Below is a small trained network, with its code and all its weights. Each question gives an input and a class and asks what happens when units are switched off, that is, made to give their printed mean instead of their output.

import numpy as np


def w(rows, s, z=0):
    codes = np.array(rows[::2]) - 128.0
    scale = np.full(codes.shape[1], s)
    scale[-1] = z or s
    return codes * scale


def norm(h):
    return h / np.sqrt((h * h).mean(-1, keepdims=True) + 1e-5)


def f(y):
    return np.maximum(y, 0)


def log_softmax(a):
    a = a - a.max(-1, keepdims=True)
    return a - np.log(np.exp(a).sum(-1, keepdims=True))


def net(x, mask):
    res = np.array(x, float).reshape(1, 2) / 4 @ E
    u = 0
    for l in range(4):
        y = f(norm(res) @ A[l][:, :-1].T + A[l][:, -1])
        res = res + np.where(mask[u : u + 10], y, B[l][:, -1]) @ B[l][:, :-1]
        u += 10
    return log_softmax(norm(res)[-1] @ U[:, :-1].T + U[:, -1])


A, B = {}, {}
E = w([
[91,208,97],'x0',
[9,47,61],'x1',
],0.011)
A[0] = w([
[95,143,146,103],'0.n1',
[72,254,70,2],'0.n2',
[92,162,78,35],'0.n3',
[4,143,53,92],'0.n4',
[67,156,76,104],'0.n5',
[116,188,77,64],'0.n6',
[159,195,135,161],'0.n7',
[116,182,84,71],'0.n8',
[117,144,109,90],'0.n9',
[143,143,85,78],'0.n10',
],0.0086,0.0085)
B[0] = w([
[126,126,133,131],'0.n1',
[93,135,254,159],'0.n2',
[107,124,187,132],'0.n3',
[79,152,70,253],'0.n4',
[158,98,182,189],'0.n5',
[115,130,162,142],'0.n6',
[91,119,86,234],'0.n7',
[117,129,165,141],'0.n8',
[126,129,127,129],'0.n9',
[130,124,152,128],'0.n10',
],0.042,0.0048)
A[1] = w([
[138,134,118,68],'1.n1',
[183,217,92,84],'1.n2',
[173,196,104,91],'1.n3',
[215,168,118,81],'1.n4',
[182,251,155,40],'1.n5',
[166,158,116,79],'1.n6',
[241,246,49,2],'1.n7',
[159,82,125,101],'1.n8',
[155,183,145,70],'1.n9',
[177,201,97,63],'1.n10',
],0.015,0.0059)
B[1] = w([
[113,122,153,128],'1.n1',
[88,116,125,216],'1.n2',
[88,120,121,193],'1.n3',
[130,63,115,201],'1.n4',
[169,196,124,196],'1.n5',
[121,105,109,155],'1.n6',
[78,138,1,254],'1.n7',
[78,123,174,183],'1.n8',
[130,169,135,152],'1.n9',
[66,128,99,192],'1.n10',
],0.034,0.0047)
A[2] = w([
[202,32,159,40],'2.n1',
[200,22,161,56],'2.n2',
[158,104,128,63],'2.n3',
[216,4,155,126],'2.n4',
[186,119,100,99],'2.n5',
[222,151,117,117],'2.n6',
[182,109,130,5],'2.n7',
[128,123,128,57],'2.n8',
[163,243,132,61],'2.n9',
[127,130,129,81],'2.n10',
],0.024,0.0032)
B[2] = w([
[64,94,209,216],'2.n1',
[50,101,199,235],'2.n2',
[135,121,149,135],'2.n3',
[35,178,146,252],'2.n4',
[86,128,79,128],'2.n5',
[28,188,145,128],'2.n6',
[105,123,150,129],'2.n7',
[117,129,136,128],'2.n8',
[82,133,252,158],'2.n9',
[122,130,129,128],'2.n10',
],0.037,0.0043)
A[3] = w([
[115,153,131,255],'3.n1',
[131,127,129,58],'3.n2',
[167,255,152,176],'3.n3',
[140,138,150,126],'3.n4',
[125,165,95,150],'3.n5',
[136,122,121,96],'3.n6',
[121,142,166,142],'3.n7',
[142,113,128,126],'3.n8',
[127,86,140,233],'3.n9',
[140,135,129,75],'3.n10',
],0.041,0.0021)
B[3] = w([
[155,101,141,235],'3.n1',
[128,133,129,128],'3.n2',
[3,108,150,156],'3.n3',
[156,104,130,142],'3.n4',
[155,142,148,255],'3.n5',
[118,148,135,130],'3.n6',
[160,142,118,219],'3.n7',
[124,128,141,128],'3.n8',
[153,163,130,173],'3.n9',
[129,130,128,128],'3.n10',
],0.055,0.0084)
U = w([
[75,147,6,141],'0',
[46,132,202,150],'1',
[227,152,173,164],'2',
[155,47,116,43],'3',
[158,49,117,3],'4',
[158,43,116,9],'5',
],0.022,0.019)

Each question gives the input, the list of numbers given to net, and the class t.
The units are the neurons (one row each of A and B). Each row of codes is followed by its name. A weight is (code - 128) times the scale printed after its matrix; where a second scale follows, it is the last column's (A, B and U).
mask holds one flag per neuron, layer by layer. A switched-off neuron (its flag False) gives its mean, the last column of its row in B, instead of its output. The means were averaged over made-up inputs and are rounded, as every weight is.
A unit's drop is (log p(t) with every unit on - log p(t) with that unit switched off) / (log p(t) with every unit on - log p(t) with every unit switched off).
unit that matters most: the unit with the biggest drop
k most important neurons: the k neurons with the biggest drops, biggest first
k most important neurons of layer l: the k neurons of layer l with the biggest drops, biggest first
drop when u is switched off: that unit's drop, to one decimal
input [-1,-3], class 2: unit that matters most	0.n7
input [-6,-6], class 0: 3 most important neurons	(0.n5; 0.n2; 1.n7)
input [-2,-4], class 0: 3 most important neurons	(0.n2; 0.n5; 0.n4)
input [0,2], class 2: 2 most important neurons	(2.n2; 2.n1)
input [0,-3], class 2: 2 most important neurons	(0.n7; 1.n5)
input [2,-1], class 2: 3 most important neurons	(1.n5; 0.n7; 2.n4)
input [2,0], class 2: 2 most important neurons	(1.n5; 2.n4)
input [-5,-7], class 0: 2 most important neurons	(0.n2; 0.n5)
input [1,-2], class 2: 3 most important neurons	(0.n7; 1.n5; 2.n2)
input [-3,-1], class 2: 2 most important neurons of layer 1	(1.n7; 1.n8)
input [6,-6], class 0: 2 most important neurons	(1.n7; 0.n2)
input [1,1], class 2: 2 most important neurons of layer 3	(3.n3; 3.n5)
input [3,2], class 2: 3 most important neurons of layer 3	(3.n3; 3.n1; 3.n7)
input [1,-4], class 0: 2 most important neurons	(0.n2; 0.n4)
input [-2,2], class 2: 3 most important neurons	(2.n2; 3.n3; 2.n1)
input [-3,6], class 0: most important neuron	(2.n4)
input [-5,-6], class 0: 2 most important neurons	(0.n5; 0.n2)
input [-3,3], class 2: drop when 1.n3 is switched off	0.2
